Here is a tiny trained network, its code and every weight. The questions are about switching its units off for an input and a target symbol, where a switched-off unit gives its printed mean instead of its output.

import numpy as np


def w(rows, s, z=0):
    codes = np.array(rows[::2]) - 128.0
    scale = np.full(codes.shape[1], s)
    scale[-1] = z or s
    return codes * scale


def f(y):
    return y / 2 * (1 + np.tanh(0.7978845608 * (y + 0.044715 * y**3)))


def softmax(a):
    e = np.exp(a - a.max(-1, keepdims=True))
    return e / e.sum(-1, keepdims=True)


def log_softmax(a):
    a = a - a.max(-1, keepdims=True)
    return a - np.log(np.exp(a).sum(-1, keepdims=True))


def net(x, mask):
    ids = ['αβγδθλμ'.index(c) for c in x.split()]
    T = len(ids)
    res = E[ids] + P[:T]
    u = 0
    for l in range(2):
        q, k, v = (res @ M[l].T for M in (Q, K, V))
        z = softmax(np.where(np.tri(T) > 0, q @ k.T / 4**0.5, -1e9)) @ v
        res = res + np.where(mask[u], z, O[l][:, -1]) @ O[l][:, :-1]
        u += 1
        y = f(res @ A[l][:, :-1].T + A[l][:, -1])
        res = res + np.where(mask[u : u + 4], y, B[l][:, -1]) @ B[l][:, :-1]
        u += 4
    return log_softmax(res[-1] @ U[:, :-1].T + U[:, -1])


Q, K, V, O, A, B = {}, {}, {}, {}, {}, {}
E = w([
[166,127,121,62],'α',
[119,49,109,109],'β',
[91,47,148,120],'γ',
[145,3,150,153],'δ',
[38,107,172,108],'θ',
[160,133,122,238],'λ',
[48,110,210,195],'μ',
],0.024)
P = w([
[215,67,218,143],'0',
[89,66,45,214],'1',
[161,99,185,107],'2',
[70,102,25,198],'3',
[138,131,162,86],'4',
[61,132,10,186],'5',
[116,121,162,68],'6',
],0.013)
Q[0] = w([
[190,161,118,129],'0.h1',
[196,113,223,9],'0.h1',
[157,177,190,167],'0.h1',
[225,139,167,59],'0.h1',
],0.015)
K[0] = w([
[174,78,110,164],'0.h1',
[122,2,114,90],'0.h1',
[145,51,162,182],'0.h1',
[156,47,126,113],'0.h1',
],0.022)
V[0] = w([
[110,129,177,238],'0.h1',
[18,152,254,110],'0.h1',
[33,192,146,221],'0.h1',
[165,215,147,109],'0.h1',
],0.0088)
O[0] = w([
[206,125,144,255,219],'0.h1',
[163,184,181,159,224],'0.h1',
[192,100,185,182,144],'0.h1',
[151,86,162,59,1],'0.h1',
],0.0091,0.0097)
A[0] = w([
[123,196,68,81,5],'0.n1',
[223,86,127,144,152],'0.n2',
[154,146,139,84,117],'0.n3',
[98,137,3,179,106],'0.n4',
],0.011,0.0032)
B[0] = w([
[89,109,128,235,154],'0.n1',
[16,217,41,71,246],'0.n2',
[240,175,254,121,129],'0.n3',
[205,29,224,18,211],'0.n4',
],0.0073,0.013)
Q[1] = w([
[238,178,57,92],'1.h1',
[191,13,194,168],'1.h1',
[138,38,144,254],'1.h1',
[155,230,85,113],'1.h1',
],0.0081)
K[1] = w([
[220,128,240,154],'1.h1',
[240,143,44,90],'1.h1',
[254,159,53,130],'1.h1',
[41,93,205,216],'1.h1',
],0.009)
V[1] = w([
[217,149,163,103],'1.h1',
[253,140,41,131],'1.h1',
[94,194,223,104],'1.h1',
[88,172,100,102],'1.h1',
],0.006)
O[1] = w([
[130,135,67,60,2],'1.h1',
[63,166,81,113,39],'1.h1',
[142,169,200,189,16],'1.h1',
[1,4,77,179,79],'1.h1',
],0.0036,0.004)
A[1] = w([
[203,10,11,140,118],'1.n1',
[123,84,170,19,142],'1.n2',
[143,204,107,179,1],'1.n3',
[255,170,150,40,86],'1.n4',
],0.0093,0.0088)
B[1] = w([
[50,254,210,116,255],'1.n1',
[212,116,48,128,243],'1.n2',
[190,250,95,20,205],'1.n3',
[220,82,93,195,139],'1.n4',
],0.0094,0.011)
U = w([
[191,84,102,134,167],'α',
[1,137,113,115,112],'β',
[146,74,213,117,70],'γ',
[131,138,161,85,75],'δ',
[90,134,76,51,123],'θ',
[97,63,82,217,255],'λ',
[86,146,28,156,94],'μ',
],0.0097,0.008)

Each question gives the input, a string of symbols that net reads in full, and the target symbol t.
The units are the heads (4 rows each of Q, K, V and O) and the neurons (one row each of A and B). Each row of codes is followed by its name. A weight is (code - 128) times the scale printed after its matrix; where a second scale follows, it is the last column's (O, A, B and U).
mask holds one flag per unit, layer by layer, with each layer's heads first. A switched-off unit (its flag False) gives its mean, the last column of its rows in O or B, instead of its output. The means were averaged over made-up inputs and are rounded, as every weight is.
A unit's drop is (log p(t) with every unit on - log p(t) with that unit switched off) / (log p(t) with every unit on - log p(t) with every unit switched off).
The circuit of an input: a set's keep is (log p(t) with only the set's units on - log p(t) with every unit switched off) / (log p(t) with every unit on - log p(t) with every unit switched off). Starting from all 10 units, units are removed one at a time, each time the one whose removal leaves the highest keep (on an exact tie, the one counted first), for as long as the keep stays at least 0.8.
circuit, biggest first: the units of the circuit, biggest drop first
unit that matters most: the unit with the biggest drop
top k neurons: the k neurons with the biggest drops, biggest first
input μ α δ, target β: circuit, biggest first => (1.n1, 0.h1)
input θ μ γ μ α, target α: top 4 neurons => (1.n1, 1.n4, 0.n3, 0.n2)
input γ γ δ λ γ γ, target β: circuit, biggest first => (0.h1, 1.n1, 1.n2)
input θ α γ α γ γ, target θ: circuit, biggest first => (0.h1, 0.n4)
input γ β λ δ β γ, target β: circuit, biggest first => (1.n1, 0.h1, 1.n2)
input β γ δ θ μ, target δ: top 4 neurons => (1.n3, 0.n2, 0.n4, 1.n2)
input α γ α, target λ: circuit, biggest first => (0.h1, 1.n3, 1.n1)
input δ μ γ γ, target μ: circuit, biggest first => (0.h1, 0.n2, 1.n3)
input δ γ λ, target μ: circuit, biggest first => (0.n2, 0.h1)
input δ θ θ δ γ, target λ: circuit, biggest first => (1.n1, 1.n3)
input δ δ γ γ, target γ: top 2 neurons => (0.n4, 0.n2)
input α γ μ α β α α, target α: unit that matters most => 1.n1
input γ θ γ γ, target λ: circuit, biggest first => (0.h1, 1.n3)
input γ δ γ θ, target λ: circuit, biggest first => (1.n1, 1.n3)
input δ α θ μ θ β, target λ: top 3 neurons => (1.n3, 1.n1, 0.n2)
input γ μ β α γ λ α, target λ: top neuron => (0.n2)
input μ δ γ γ, target μ: top 4 neurons => (0.n2, 1.n3, 0.n4, 1.n1)
input μ β θ δ α β, target θ: top 2 neurons => (0.n4, 1.n2)
input λ γ δ θ γ β, target λ: top 2 neurons => (1.n3, 0.n2)
input μ μ γ μ λ, target μ: top 3 neurons => (0.n2, 0.n4, 1.n3)
